Rows lie near named flat spaces through zero. A row that begins with a name and a colon came from that space; any other row is followed by the name of its block's space that it lies nearest.
q878q909: [-213   28  154   -2  -77   90   58  268   44  -16  325  265 -426   -5
  -31 -145  -36  215  251 -291  128  -89  134  225 -118  -92]
q549q743: [ 298  231 -148   34  -89 -107  134 -193   -4 -121    8 -183  253   91
   57  371   68  253 -595  525  -97  201 -358 -573   63  134]
q893q967: [ 102  265  141  -23 -199 -205  166  186   79  236  516 -270 -112  201
  285  453 -427  450  194 -182  103  -75  323  -75   26  -46]
q893q967: [-749 -290  110   55  -88  587 -171  202  297   -3 -568  679 -479 -211
 -379 -675  193 -150  196 -466  181 -362 -176  508 -180 -119]
q36q440: [  26 -207  -84  -97  -65  425    1   70  138  -14 -111  172 -127   90
  -74 -431  -64 -201  163  -60  169  -48   49  119  -85   -6]
q36q440: [ 134 -149 -245 -149 -170 -120 -206 -264   23  -97 -267 -108  218  -92
  -50  -91  109 -367 -124  167 -125  254  -93    4 -197  392]
q549q743: [   5 -262 -157 -106  -96  433  -54  -39  158 -154 -432  198  -14  -23
 -104 -340   43 -312  -97   27   47  159  -82   19 -108  245]
q878q909: [-174  -59   48   67  176 -313  -86  -99 -218 -230 -341   89  164 -204
 -144  -52  157 -206  -36   19 -203  104  -17  123  -57  114]
q980q89: [ 493  194   52  -65  -71  209  399   26 -149  -59  693   56 -299  -15
  210 -226  -26   71  -37  326  -18  485 -133 -387   35    6]
q549q743: [ 232 -162  -39 -139  112  -57   24   43 -106 -256   65  -37   38   -2
   64   58   15 -189   25  -11  -41  349  200  -17  -16  281]
q36q440: [-158 -385  -64 -283  260  -28 -248   15  190 -155 -204   16  153    5
  -58  231  174 -235  -57 -239  -20  169  273   97   47  105]
q878q909: [-254 -349   54  -98  389 -504 -258   22 -159 -146 -198  -97  262  -37
  -57  331  184 -275  147 -284 -147    5  325  310  108   86]
q446q861: [  17   64  -56  -38 -120  238  -25   18  154  -87  -21  143 -105   18
  -97 -138   15   91 -121   56  124   43  -78  -84 -140   26]
q878q909: [   8 -219   62  -26  118  203   29  230   39   30   71   31  -33  228
    4 -103 -192    1  265 -207  226 -160  288  166   41 -163]
q549q743: [  80  169  -24    1 -106 -182   42  -92  -49  138  223 -172   36   32
  173  261  -28   98  -74  116 -124   81  -25 -146   73   35]
q878q909: [-217  -21 -102  -29    7  -50 -242  -65    2   -8 -383    7   71   20
 -100 -105   13 -284  244 -158   -1 -258  188  309  -31   91]
q446q861: [-272    6  -89  -74 -350  485 -187  -51  407  254 -309  151 -138   70
  -73 -189  -69  -55  -32  -93  194 -141 -115   21 -108   22]
q446q861: [-225 -429  -22  -43  187  -37 -303   19  -45  -46 -553   -6  206   11
 -137 -115   33 -508  295 -310   51 -132  255  433   13  161]
q980q89: [ 123  -32  -32   16   91 -176  -68  -62  -16  -55  -77 -207  196  -50
   59  454  129   46 -287   46  -78  139  -94 -164  126  183]
q549q743: [ -58  233   57  196 -100  119   96   -3   55  449   40 -188  -59   33
  193  176 -151  198   88  -82   -7 -408 -101   -2  267 -257]
q549q743: [  27  -19  132   26  -46   12  200   29 -110  101   10  -16 -105  -98
  150 -112 -159 -146  201  -70  -89  121   24   26   89   85]
q980q89: [ 391  -24   69    9   22   21  305  -30 -229  -32  260  -78  -51 -102
  181 -129  -37 -150    3  209 -109  393 -136 -220  104  138]
q893q967: [ 561   48 -182    6 -243   97  330 -259 -289 -296   85   90   31 -103
    6 -567   58 -262 -293  721 -180  604 -477 -420 -219  354]
q446q861: [ 166  409   57  119 -284    5  216   29  -13  319  474 -191 -195  117
  271  242 -209  368   19  104   27  -97  -97 -218  120  -74]
q893q967: [ 168   98  119   50 -140 -169  221  221 -171   80  364 -194  -65  264
  284  249 -442  200  302 -113   59   25  379   34   34  108]
q446q861: [ -29   91   -1   72   41 -372  -66 -108 -135   87   -6 -203  190  -25
   53  242   13   16    5   34 -145  -96   19   36   60  -16]
q549q743: [   0  325  -98   29 -227 -274  -37 -147  -11   17  287  -44   -5   40
  -10  199  126  306 -281  302  -84   12 -241 -222 -128    2]
q980q89: [  17  303   60   10 -219 -320   -5    7   -8  155  243 -253   48  197
  150  433 -238  263   35   32   65  -35  129 -138   -7   93]
q893q967: [-191 -285  -56  -24  200   83    9 -116  -66 -300 -251  380  -39 -357
 -149 -250  465 -211 -359  110 -344  348 -303   -1  -36   48]
q446q861: [ 259 -116   -1 -159  147  -29   85   44  130 -171  234  -74  102  -36
   27  196   -4  188 -242   33    3  296   77 -229  -48  -30]
q36q440: [-261 -186  112 -131  -73  489  -86  146  273  186  -26  213 -304  -25
  105    4    0 -125   89 -363  103  203  138   84   93   53]
q36q440: [  27  -88 -137  -65   98   24 -195 -121   51 -141 -182   59  138  -79
 -206 -244  166 -166  -53   66   18  -29  -27   89 -155  -47]
q893q967: [-150   48  144   89 -113  -39  -35   84   48  214  -25  -72  -49   21
   43  127 -165   97  143 -199  105 -144   45   99   18  -16]
q36q440: [ -68  235    4   12  -18   41  -36   -6  217  208  232  -83 -103  -38
   75  361  106  364 -199  -61    3 -174 -114 -143  136 -221]
q878q909: [-533 -439  246  -68   43   46 -172  349   85    3 -474  191 -123  134
 -160 -206 -301 -312  660 -678  308 -291  497  614  -86  129]
q549q743: [ 267  141  -29   23 -356  336  236  -58    3  253  353  -32 -214   56
  297  -45 -108   34 -124  248  -41  341 -235 -319   73  131]
q549q743: [-358 -190   87  -19  116  203 -134  222  139 -259 -300  394 -247 -178
 -266 -288   94  -20  156 -422  111 -128  162  392 -193   -5]
q878q909: [-321 -195  -30  -78  323 -327 -289   12   49 -219 -288   23  282   39
 -196  325  193   20 -125 -160  -50 -138  219  159   -8  -78]
q878q909: [  27 -131   79  -18 -127   94  147  160  -22  -55   33   98 -135   89
   -6 -244 -222  -30  209  -75  133   42   84   85 -125  109]
q878q909: [  46   35   38  -23  121  -72  -16   59  -25  -35    6  -76   -1  -80
   55   57  -98  -28  204 -218  -31  -41  285  167   20   -8]
q893q967: [ -56 -133  -82   41  -65  143    6 -165 -197 -221 -406  310  -77 -262
 -173 -658  202 -499   36  174 -174  213 -262  143 -170  252]
q980q89: [-383    2   20   -3   96 -124 -215  -48   16  -97 -246  223  -55 -213
 -212 -175  206 -105   84 -177  -98 -134   37  288 -129  -79]
q893q967: [  46 -147 -179 -257  -82  343  -92   20  317  -42 -100   48  -72   95
  -15 -103  -37 -126   35 -113  131    2  157   26  -66  105]
q878q909: [-178   52   20   46  101 -179  -18  -16   30 -181  152  186   -5  -90
 -154  209  332  375 -472  171 -107   80 -291 -200  -65 -166]
q36q440: [ 204  455   35  175 -331   27  141   -5 -144  111  247  -57 -207  -50
  158 -125 -263  164  174   66   -9   26   30   -2 -131   94]
q980q89: [ 181 -259 -150  -48  114   94    3 -244 -142 -240 -458   58  155 -331
  -33 -280  263 -550 -190  182 -294  413 -229  -35   18  353]
q980q89: [ -28  -70  -53  105 -176  274    1  -48  -10  165 -324   31  -61  -39
    4 -336  -81 -268  174  -35   26 -160 -131  167   13  101]
q446q861: [  76 -161 -172 -135  -41   51    2  -88  105 -185   -9   99   16  -46
  -83  -66  216  -20 -306  194  -78  183 -226 -148 -106  121]
q446q861: [-156 -249   46  -19  241 -203 -140   33  -82 -167 -270   40  150 -105
 -133  -29   70 -193  118 -204  -58  -21  185  266  -45   28]
q446q861: [  64  210   53  125  -66  -84  122   29 -150  283  237 -201  -83  111
  221  139 -152   62  250  -24  -21 -238   55   39  218  -88]
q36q440: [ 197 -111  -79 -167   41  194  -86   -4   94 -110  -19   -9    5  -43
   18 -100  -20 -207   61  -88   54  246  208   29  -73  149]
q446q861: [  52  -91   25  -52  162   -5  -62   87  -24  -31   97  -49    7   29
   45   97    0  -54  131 -166   38   30  238  109   65  -21]
q446q861: [ 227  164   -7 -145  -20   16  114  -29  193  -93  325  -60   10   25
   44  289   32  331 -398  221   46  296 -125 -471  -16  -21]
q980q89: [ 272   -2 -142   33   11  236   62 -151 -133   25 -118  -29   64   -9
    6 -449   -4 -345  125  225  -25  -17  -92    3   38  -15]
q893q967: [ 204  191   63   80 -175   99  245  -69 -120  166  182  -59 -109  -10
  150 -163 -126  -38   44  226  -20  126 -208 -213   79   26]
q36q440: [-211 -155  -28 -197  -55  527 -183  202  383   82 -110  167 -241  151
    3  -32  -97  -64  205 -419  268 -101  344  200    6    5]
q980q89: [-303  -10  -33    4   84 -210 -229  -50   48   28 -276   -9  200   61
 -156    8  -25  -20  122 -122    1 -340  187  241  -77 -179]
q980q89: [  41 -124 -149 -220   44  245  -81   38  202 -230   -3  151  -36  103
  -76  -36   94  -20 -143   15   85  159  126  -78  -90   63]
q980q89: [ 242   59 -125  -64  110  -65  -41 -175  -48 -140   23  -84  212    2
  -57  -13  134  -79 -214  302  -44  168  -90 -224  -18   -8]
q549q743: [  43   73    0  264   -2 -352  187 -277 -513 -113 -332   16  187 -269
  -19 -323  113 -334  -59  400 -413  138 -379  -14    8  177]
q36q440: [  51    9  -16 -124  -15   -7  -35  102  163 -228  122   57  -72   26
  -83  190   55  227 -193  -34  125  133   28 -125 -131  124]
q893q967: [-209   31  129   46  -25  256   26  195  216  350   78   -5 -208   96
   73   18 -204  187  296 -362  193 -442  152  191  147 -322]
q36q440: [  -2   85   17    9   58  214  -21   24   45  218  128  -42  -83   69
  119   30  -25  -21  138  -94   49 -115  114   25  186 -191]
q549q743: [ 100  -16   68   -2  162 -422   28  -79 -220 -382  -58    4  239 -108
 -132  126  125   -4 -280  250 -116  388  -94 -214 -125  193]
q893q967: [ -18 -253   -2  -40   70 -119  -13   34   32 -139 -183  -41  104   -8
  -64  232  132  -24 -212   -3   11   69 -165  -80   55  216]
q36q440: [ 288  179 -148  133    6 -467   57 -262 -362 -212   59 -158  237 -152
    3   91  225  -13 -306  458 -320  196 -304 -187  -54  191]
q36q440: [ 214  253   72   44 -152 -158  111  -39  -65  221  340 -243   45  197
   76   55 -203  143   93  225  172  -92  -97 -226   29 -100]
q549q743: [  60  131  102   76   71 -171  122   50 -139  -27  276   -9  -59  -25
   26   58   14  179    2   59  -31   10  -33  -62   27 -116]
q893q967: [ 139  141   71   22   27 -355   51  -39  -86   44  222 -265  151   39
  124  467  -23  191 -160  114  -50  116  -39 -239  109   56]
q36q440: [-156 -303  -41 -219  -87  114 -177   90  273  -71 -320   36   45  118
  -98    0 -134 -173  106 -253  193   14  228  144 -142  236]
q980q89: [-118 -274   26 -135  229  -46 -105  116   90 -147  -77   40   60   19
  -54  177   78  -39   -2 -227   28   46  216  108   34   11]
q980q89: [-258 -466  -33 -299   53  366 -183  117  295  -58 -274  225 -109   52
  -69 -162   35 -360  158 -348  129  134  264  216  -30  142]
q36q440: [  48   62    8   92 -100 -335  121 -123 -264  129   89 -186  117   66
  167  172  -23  -73  -19  236 -193   67 -154 -120  131  129]
q893q967: [ -11  -22  188  -43  -88  181  183  358   64  220  565   45 -413  131
  233  -37 -338  224  492 -433  161  -92  425  252   17 -174]
q446q861: [-198 -118  103  -58  332  -35 -162   56   42  -53  -54   81   39 -109
  -83   80  146  -59   63 -254  -14   -4  219  158   74 -201]
q549q743: [  65 -206 -163 -273   39   71 -186   12  237   81 -186 -273  207  250
  138  306 -195 -225  176 -233  102  -72  456   87  120  162]
q878q909: [ 193  157  -71   84   -1   81  172  -71 -174  -13  189   37  -67   -7
   62 -228   43   -1   -9  252 -109    6 -126  -91   44 -112]
q893q967: [ 210  200  -47   -1  -97  -65   30 -159   -4  131   28 -251  179   74
  132  213 -101    6 -134  229  -21  102  -71 -283   91   68]
q893q967: [ 180  381   95  193 -181 -148  107  -51  -91  264  207 -280  134  173
  131  223 -284  291  -31  221  105 -110  -81 -256   52 -122]
q549q743: [-148  -65  -37  -92  -17  155 -132   47  237  221 -114  -95   28  134
   75  157 -141  -11  148 -256   95 -230  247  129   97  -97]
q446q861: [-326  -67  162   17   19  -64  -22  153   21  -30 -110  175 -170 -112
  -63  -51  -52   21  210 -330    0  -88  156  272  -68    1]
q878q909: [ -22  252  -72   65  -18 -179  -41  -17   67  -61  303   33   42  109
 -154  114  110  503 -275  221   56 -234 -147 -146 -156 -325]
q980q89: [ 158  188  -60   -3 -174   14   24 -138   14  180  -23 -215   99   95
  131   94 -146  -64   -6  169   15   10  -53 -184   76   97]
q446q861: [-171  322  112   37 -295  245   83  126  186  255   97   59 -317  109
   93  -16 -281  224  222 -170  188 -238   79   10    8  -72]
q549q743: [ 284 -152  -69 -192   78 -109   98 -110  -22 -216  -63 -134  201  -33
   74  144   20 -200 -210  196 -113  441  -15 -284   36  306]
q878q909: [ 145  -62 -104 -233 -172   64  -44   13  164  -44   39 -106   28  163
  112  134 -192  -82   37  -38   85  231  257  -80  -94  286]
q980q89: [ 180  215 -126   85   56  159   39  -78  -70   -8   80    0  -46  -31
    9 -151  102   26  -25  157  -47 -147  -85  -33   70 -153]
q446q861: [-223 -513 -303  -41  275 -212 -476 -159   -4 -378 -792   97  385 -151
 -473 -255  443 -446  -93  -72  -69 -308  -90  464 -213  147]
q878q909: [-371 -116  130  -31  -81  414 -111  221  302   21 -232  303 -253   33
 -130  -90  -63   76   59 -350  259  -82   90  144  -76  -19]
q878q909: [ -18 -189   57  -71   95  487   -5  237  115   40  -21  133 -185  137
   68 -168 -170 -139  311 -331  209  -22  372  201   88  -66]
[   6   -4  -96    1   37  -58  -96  -33  -29 -204  -63  107   59  -20
 -185 -198   96    9  -45   83   13  -53   -5   87 -197  -34]
q893q967
[   7  -67 -193  -97   10  118  -64  -66  194  -89 -134    4   81   32
  -25  177  154   78 -315   85  -53  -19 -100 -133   32   39]
q878q909
[-252  -76  -16  -25  208 -261 -264  -12   66  -59 -298  -70  275  113
 -211  181   56    2   23 -109   96 -338  149  148   -3 -141]
q36q440
[ -42   39 -156 -186 -105  206 -170  -97  297   16 -135   37  -19  -25
  -68 -102   13  -69  -21  -58   55  -37   78   19 -124   11]
q893q967
[ -53  186  243  248  130 -286  186  118 -266  213  309 -122  -57   -4
  132  166 -109  243  216  -86  -59 -253   28   79  205 -298]
q893q967
[-182  -22  -83  -39  -18  442  -76   56  156 -258 -327  383 -180  -74
 -142 -251  108  -53 -126  -79   19  100   44   67 -130   90]
q878q909
[ -65  138   74   35 -164 -141 -133  149  192  198   74 -245   97  260
   36  425 -341  376   96 -224  279 -295  260   44  -70  -53]
q893q967
[  72  104  147  -53 -177  254  230  285  149  209  576   26 -372  204
  208   43 -305  346  233 -192  224  -33  203  -45   27 -159]
q893q967
[ 161  152   24  -61   16  -19   12   54  -52   25  433  -33 -127   68
   65  -59  -54   60  199  -14   81   49  199   18  -39 -113]
q893q967
[ 177  141  -69  136   49 -427   67 -157 -276 -299  -17  -49  259  -50
 -146   28  142  129 -328  438 -151   93 -279 -211 -140   67]
q893q967
[ 122  -10  -85  -69   -6  -13 -107 -149  -22    4 -185 -141  152   10
   13   32   44 -285  -16  108    0  112  -28  -81   59  201]
q893q967
[ 210  124  -34  127  -67  -34  230 -188 -259   39   37  -31  -20 -172
  104 -218   95 -163  -80  333 -244  146 -356 -164   98   77]
q878q909
[ 268  -47   64   18  219 -643  180 -133 -404 -318  200 -148  270 -174
   42  242  175  -23 -284  344 -329  491 -157 -265    6  198]
q36q440
[-140 -136   23 -142  -19  336  -95  188  288   97   80  124 -239   53
   -3  -68  -65   33  203 -364  198 -113  239  197  -25  -97]
q549q743
[ -60  285  254  126   57   65  251  127   51  268  514   47 -274  -57
   84   65  -28  463    1  -31   59 -174 -162 -170  167 -495]
q980q89
[  42 -220   -4   21  201 -666  -11 -168 -278 -271 -306 -197  477  -95
 -100  242  116 -165 -229  223 -247  180 -129  -82  -23  243]
q36q440
[ -64  222   65  141  -10 -199    9  -33  -67  101  -12 -117  109   46
   16  199  -82  193  -38   63  -14 -180  -31  -62   55 -120]
q893q967
[ 195  190  -55  -53  -74  248   67   12   91  146  291  -54  -86  163
  104 -117 -167   91  126   67  126  -71  136  -91   19 -199]
q893q967
[  22 -149  -99  -68   81 -431 -140  -78 -188 -310 -308 -105  315   29
  -92   82  -21 -246   45   36 -112  110  220  140 -151  326]
q36q440
[ 214   15 -123  -85  -62  -93  184 -230  -93 -192  124   81   52 -118
  -39 -204  218  -70 -366  505 -214  377 -413 -368  -93  103]
q549q743
[ -61  201   27  153  -51 -100   -3  -75  -30  215   43 -117  126  103
   30  157  -52  203 -101  147   -1 -202 -125 -117   80 -220]
q549q743
[ 418 -214 -123  -20    2  -39   20 -112 -168 -116 -196 -266  258    9
  120  131    4 -347 -127  186  -58  341  -84 -151   90  464]
q980q89
